mon: [ 22  11 -15  37  20  35  56 -60   3   8  -7   3   1   3  61 -33   6 -67
   6  21  85 -21  20 -19  -8 -50]
Bub: [ 36 -26  -4 -27   3  14 -52 -63  25  -3 -22  26  24  28  37  -2  -6 -20
   3 -21 -36   8 -17  36   0  47]
mos: [  5 -33   4   5 -17   8  13  36   8   0 -61   1  -5 -26  -5 -20  -2 -37
  -6   5  39  -2  -5 -49  -4   5]
rev: [-33  61]
mon
count mos: [5]
4
chg Bub: [ 36 -26  -4 -27   3  14 -52 -63  25  -3 -22  26  24  28  37  -2  -6 -20
   3 -21 -36   8 -17  37   0  47]
24, [36]
count mon: [20]
2
count Bub: [-2]
1
count mon: [61]
1

kif: [  6  24  33  25 -44   5   9   0   9 -20 -12 -18   0  30 -18]
girom: [-46   0  62  17  -5  60  19  -1  -3 -50  62 -46   0 -34 -11]
Bam: [ 16   0  16  25 -49 -13  10   9  14 -20 -29 -10 -15  36 -19]
fasip: [ -4  16  23  25   0   3   0   0  21 -43   0 -23   0   9 -19]
nuboz: [ -6  14  55  10  -6  -2  -2  -2 -14   7  23 -21  19  -2  -5]
ludo: [ -2   0 -13  18 -33   0  22  -2   0 -53  -7 -13  -7  -5 -13]
zuki: [-49 -10  48   1   5  37 -11   7   0  30  16  -9  14  15   0]
vezal: [  9  -9 -10 -23  37   2 -23  -1 -30   0  -4  24  -1   4  17]
dok: [-23 -31 -34 -25  49   3   1 -15   4  -9  36   7  18 -56  19]
count nuboz: [-2]
4
rev: [-13 -49]
Bam
rev: [ -5  -2  19 -21  23   7 -14  -2  -2  -2  -6  10]
nuboz

tes: [-15 -32  30 -47 -12  -6  -7  24 -70 -56  -7  14 -20  17  27  -8 -14 -15
  -7  -1  13 -37   3   5 -23 -19  42   3  55 -24 -35  28 -15  47  48   5
  17  -7  66 -12 -59 -45 -26  36  -8 -15  28  18   9  30 -17 -42 -11   1
 -56   8 -19 -29  14  47  -9 -18  22 -33]
Bemaf: [ -7 -32  21 -36 -16  -6  -3  12 -51 -44  -8  16 -18   8  21   0 -12 -18
  -3  -1  10 -37   2   8 -16 -22  42  -4  47 -17  -6  20 -12  42  36   6
  20  -2  57  -4 -44 -36 -22  31   0 -12  28  14   9  27   1 -39  -7  -2
 -29  10 -16 -26   3  43  -8 -22  14 -20]
riso: [ -7 -32  21 -36 -16  -6  -3  12 -51 -44  -8  16 -18   8  21   0 -12 -18
  -3  -1  10 -37   2   8 -16 -22  42  10  47 -17 -28  20 -12  42  36   6
  20  -2  57  -4 -44 -36 -22  31   0 -12  28  14   9  27 -21 -39  -7  -2
 -38  10 -16 -26  14  43  -8 -22  14 -20]
pese: [-15  35  30 -47 -12  -1  19  24 -70 -56  -3  14 -20  53  27  -8 -14 -15
  -7  -1  13 -37   3   5   8 -19  42   3  55 -24 -35  28 -15  13  48   5
 -25 -21  66 -12 -59 -45 -26  36  -8 -15  28  18   9  30 -17 -42 -21   1
 -56   8 -19 -29  14  47  -9 -18  22 -41]
reko: [-15  35  30 -47 -12  -1  -7  24 -70 -56  -7  14 -20  53  27  -8 -14 -15
  -7  -1  13 -37   3   5 -23 -19  42   3  55 -24 -35  28 -15  47  48   5
 -25 -21  66 -12 -59 -45 -26  36  -8 -15  28  18   9  30 -17 -42 -21   1
 -56   8 -19 -29  14  47  -9 -18  22 -41]
suza: [-27  11  23 -32  34  -3 -19  41 -64 -33   8 -15   4  44  16 -19  -7  12
  -9  -2   0  14   9  -7 -21   9 -16 -18   9 -26  -6  12 -11  -3  40  -7
 -10 -17  19 -37 -54 -29  -3  14 -26 -10 -23  18  -9  -2  17 -13 -18  18
 -47 -13 -30 -23   2  19   6  16  30 -46]
gafes: [  8 -18   9 -18 -12  -6   1   4 -26 -17  -8  11 -12  -1   5  10  -8  -4
   1  -8  -1 -14   4  12   0 -27  26  17  26  -4  -4   0  -3  22  19   5
  17   3  24  -4 -19 -14  -5  14   8 -12  14   7   2  14 -17 -23 -11   7
 -15   3 -16 -26  11  22   3 -12   3  -7]
rev: [-16   3 -15   7 -11 -23]
gafes
count tes: [28]
2
chg reko: [-15  35  30 -47 -12  -1  -7  24 -70 -56  -8  14 -20  53  27  -8 -14 -15
  -7  -1  13 -37   3   5 -23 -19  42   3  55 -24 -35  28 -15  47  48   5
 -25 -21  66 -12 -59 -45 -26  36  -8 -15  28  18   9  30 -17 -42 -21   1
 -56   8 -19 -29  14  47  -9 -18  22 -41]
11, [-7]

Pone: [-28  47  32   1  48 -25 -26  51 -30  14  47 -23  -8   5   9 -24]
kapa: [ 18  13 -19 -32  18  28  25  30  24 -27  19  29 -44 -33 -24  17]
tokiv: [ 22   1 -26 -29   8  27  31   5  28 -25   1  32 -37 -30 -26  25]
vosuf: [-23  -4  28  29  -3 -32 -32  -7 -26  29  -6 -29  36  27  29 -26]
logu: [-25   1  35 -37 -30  -9 -12  63 -13  -4  60 -12 -29  -4   2 -11]
rev: [-25  48   1  32  47]
Pone
rev: [-30 -37  32   1 -25]
tokiv
rev: [ 29 -26  -7 -32]
vosuf

refa: [ 17 -11 -34  -4  24  -4 -57 -12 -37  38 -33  33  15 -32 -42  -5 -78  44
  12  37  23  23 -19 -11 -16 -35 -12 -18]
Sivu: [-31 -15 -14 -37 -26  -2 -39 -10 -86   3 -52 -38  43  19 -49  40 -33   3
   6  -4  35  38 -35 -15 -22  12  22 -27]
pulef: [ 10   3 -31  17  34 -14 -51 -17 -23  58 -39  22   3 -17 -28  -1 -74  48
   2  35  21  16  -4   3   3 -28 -25 -13]
Zepot: [-41 -21  10 -33 -48   9 -13  -5 -81 -30 -21 -51  42  36 -27  41  23 -35
   1 -27  22  15 -29 -21 -13  24  45 -18]
Tifu: [ 18 -30 -36 -53 -40   0 -43  -3 -58  -7  -2   8  11 -38 -47  52 -16 -32
   4  19  24  32 -44 -30 -58 -32  13 -38]
Pades: [-14  20  44  34  14   7  58   1  68 -21  13 -12 -14  37  23  22 -35  41
 -27 -27   1  15  38  20  33  36  -2  32]
chg Pades: [-14  20  44  34  14   7  58   1  68 -21  13 -12 -14  37  23  22 -34  41
 -27 -27   1  15  38  20  33  36  -2  32]
17, [-35]
rev: [ 15  22 -27   1 -35  23  41 -27]
Zepot
chg Tifu: [ 18 -30 -36 -53 -40   0 -43  -3 -57  -7  -2   8  11 -38 -47  52 -16 -32
   4  19  24  32 -44 -30 -58 -32  13 -38]
9, [-58]
rev: [ 23  37 -14 -12  13]
Pades
chg Pades: [-14  20  44  34  14   7  57   1  68 -21  13 -12 -14  37  23  22 -35  41
 -27 -27   1  15  38  20  33  36  -2  32]
7, [58]

dato: [ 32 -20  -3 -40  -1  12]
Finim: [-30  42  18 -21  33 -11]
fam: [ -4  10 -33 -20  60 -20]
Gipop: [-30  42  18 -70  21  -1]
Fogas: [  8  -5 -21  -4  37 -36]
sirof: [-30  42  16 -74  33 -11]
Bapaz: [ 46 -15 -11 -37   6 -10]
Kude: [  6  45 -10 -65  46 -42]
tel: [ 10  -3 -24  -4  36 -35]
Sada: [  6  45 -10 -65  46 -30]
count fam: [-20]
2
chg Fogas: [  7  -5 -21  -4  37 -36]
1, [8]
chg Bapaz: [ 46 -15 -11 -37   5 -10]
5, [6]
chg Fogas: [  8  -5 -21  -3  37 -36]
4, [-4]

Sira: [-14 -31   1 -35 -53 -55  26 -27  40   2 -29  46 -38 -29 -38  15 -54 -38
 -50 -68  58 -42 -39  57   1  32  45 -39  45 -45  -9 -30  34 -42 -38 -27
  50 -29 -41  81   1 -19  10  23 -48 -27 -30 -34 -42  -4  57 -29 -38 -34]
nezi: [-14 -31   1  37 -53 -55  26 -27  14 -37 -31   4  46 -29 -28  35  36  42
 -12 -52  58 -42 -39  57   1  32  45 -39  45 -45  -9 -30  34 -27 -38 -27
  50  22  52 -39  58  42 -39  39  56  55  40   0 -17 -17 -42  57  15  35]
nedev: [ 12  -1   5  43 -40 -43  23  -2  36   4  46  42 -12  35 -28  14 -31 -29
 -37 -52  67 -14  -9  53   5  46  42 -14  57 -34  -6 -21  32 -20 -29  -7
  48  23  48  -9  67  42 -36  52  54  55  38   4  -8 -11 -19  53  14  34]
rev: [-52 -37 -29 -31  14 -28  35 -12  42  46   4  36]
nedev
count Sira: [-34]
2
chg nezi: [-14 -31   1  37 -53 -56  26 -27  14 -37 -31   4  46 -29 -28  35  36  42
 -12 -52  58 -42 -39  57   1  32  45 -39  45 -45  -9 -30  34 -27 -38 -27
  50  22  52 -39  58  42 -39  39  56  55  40   0 -17 -17 -42  57  15  35]
6, [-55]
count Sira: [-38]
5

ludos: [-10 -33  51 -47 -14  -3 -53 -17 -18]
Fulu: [-29 -21 -29 -69 -52  44 -22 -51 -61]
kor: [-21  60 -42   2 -10  20  23 -40  25]
count Fulu: [-52]
1
chg kor: [-21  60 -42   2 -10  20  23 -41  25]
8, [-40]
rev: [-10   2]
kor
rev: [-18 -17]
ludos
rev: [ 25 -40  23  20 -10]
kor
count Fulu: [-21]
1

Moboz: [ -9  46  -9  -3   4 -63  21  25  43 -45  48  42 -13]
Vir: [-20  10 -33  67 -59   6  25  49 -48  40  61 -22 -33]
Tizov: [-12  36  40 -29  46 -14 -24 -23 -22  61 -52 -28  40]
zogas: [ 40 -33  -9   4   4 -63  21   3   4 -82  27  58   4]
count zogas: [4]
4
rev: [ 46 -29]
Tizov
chg Vir: [-20  10 -33  67 -59   6  26  49 -48  40  61 -22 -33]
7, [25]
count Moboz: [-14]
0

fir: [-22 -23  23 -12 -36  43 -19   4  41   4   4  28  21 -27 -22  40  46  -2
 -30  -2 -23 -14 -15   4   8 -36   3 -19  42   4  41  28  -3 -28   7]
lepu: [-21 -25  25 -11 -36  46 -20   5  42   9  -1  30  22 -29 -24  42  48  -3
 -30  -1 -24 -14 -15  31  10 -36   5 -19  46   5  42  30  -4 -30   9]
Meko: [-17  33 -31 -26   0 -31  20  -6  25 -44 -23 -33  19  19  64   0  23  57
  17 -29  46  30  12   4 -20   0 -25  32 -37 -12  25 -33  39  41 -44]
vuro: [ 24 -23  27  -7 -32  46 -18   7  39  13   3  32  20 -29 -24  40  44  -5
 -27   3 -24 -13 -13  30  12 -32   7 -18  46   7  39  32  -4 -28  13]
rev: [28  4  4 41  4]
fir
count Meko: [26]
0
chg fir: [-22 -23  23 -12 -36  43 -19   4  41   4   4  28  22 -27 -22  40  46  -2
 -30  -2 -23 -14 -15   4   8 -36   3 -19  42   4  41  28  -3 -28   7]
13, [21]
chg fir: [-22 -23  23 -11 -36  43 -19   4  41   4   4  28  21 -27 -22  40  46  -2
 -30  -2 -23 -14 -15   4   8 -36   3 -19  42   4  41  28  -3 -28   7]
4, [-12]
chg fir: [-22 -23  23 -12 -36  43 -19   4  41   4   4  28  21 -27 -22  40  46  -2
 -30  -2 -23 -15 -15   4   8 -36   3 -19  42   4  41  28  -3 -28   7]
22, [-14]
rev: [-24 -29  22  30  -1   9  42   5 -20  46]
lepu
count fir: [4]
5

Pagu: [ 35 -51  20  11   6  -2   7  13 -18   0  -3  41  34  32  -7   2  -7  11
  -5   4 -16  -7]
govi: [-33  -2  -1  15   6   3 -28  13 -18   0   7  26  23   6 -63   7 -20   4
  -4  27   0 -27]
tal: [  3  -1 -33  15   6  -2 -20  11 -18   1   7  26  23   6 -59   7 -44 -13
  -4  23 -13  -7]
dovo: [  3  -7   7   0  -8   2 -16 -12  24   0  17 -22  23  35  37 -13  18  24
  -4  25 -16  -7]
nize: [  3  -7  14  11  -4   5  14  -5 -18   7  20  41  46   6  -7  -9   3   4
 -24  23  10  -7]
Moba: [  3  -7   5  11   6  -4  14  17 -38   0 -36  41 -11 -12 -29   7 -29  -3
  -7 -32   0  -7]
fid: [ 1 17  7 27 12 -2 -7 13 38  0 22 -8 20  6 -7  7 20  0 -3 23 56 37]
disod: [  3  -7  32 -28   3  -2   7   0   4 -15   7 -28 -30   6  49   7  45  15
   2  -8   4  -7]
dur: [  3  -7  -8  -3  13  -2   7  13 -16 -28  45  49   7 -30 -15  15   6   7
  21 -34  -5   3]
count dur: [-29]
0
rev: [ 15  45   7  49   6 -30 -28   7 -15]
disod
rev: [ -2   6  15 -33  -1   3]
tal
chg dovo: [  3  -7   7   0  -8   2 -16 -12  24   0  17 -22  23  36  37 -13  18  24
  -4  25 -16  -7]
14, [35]

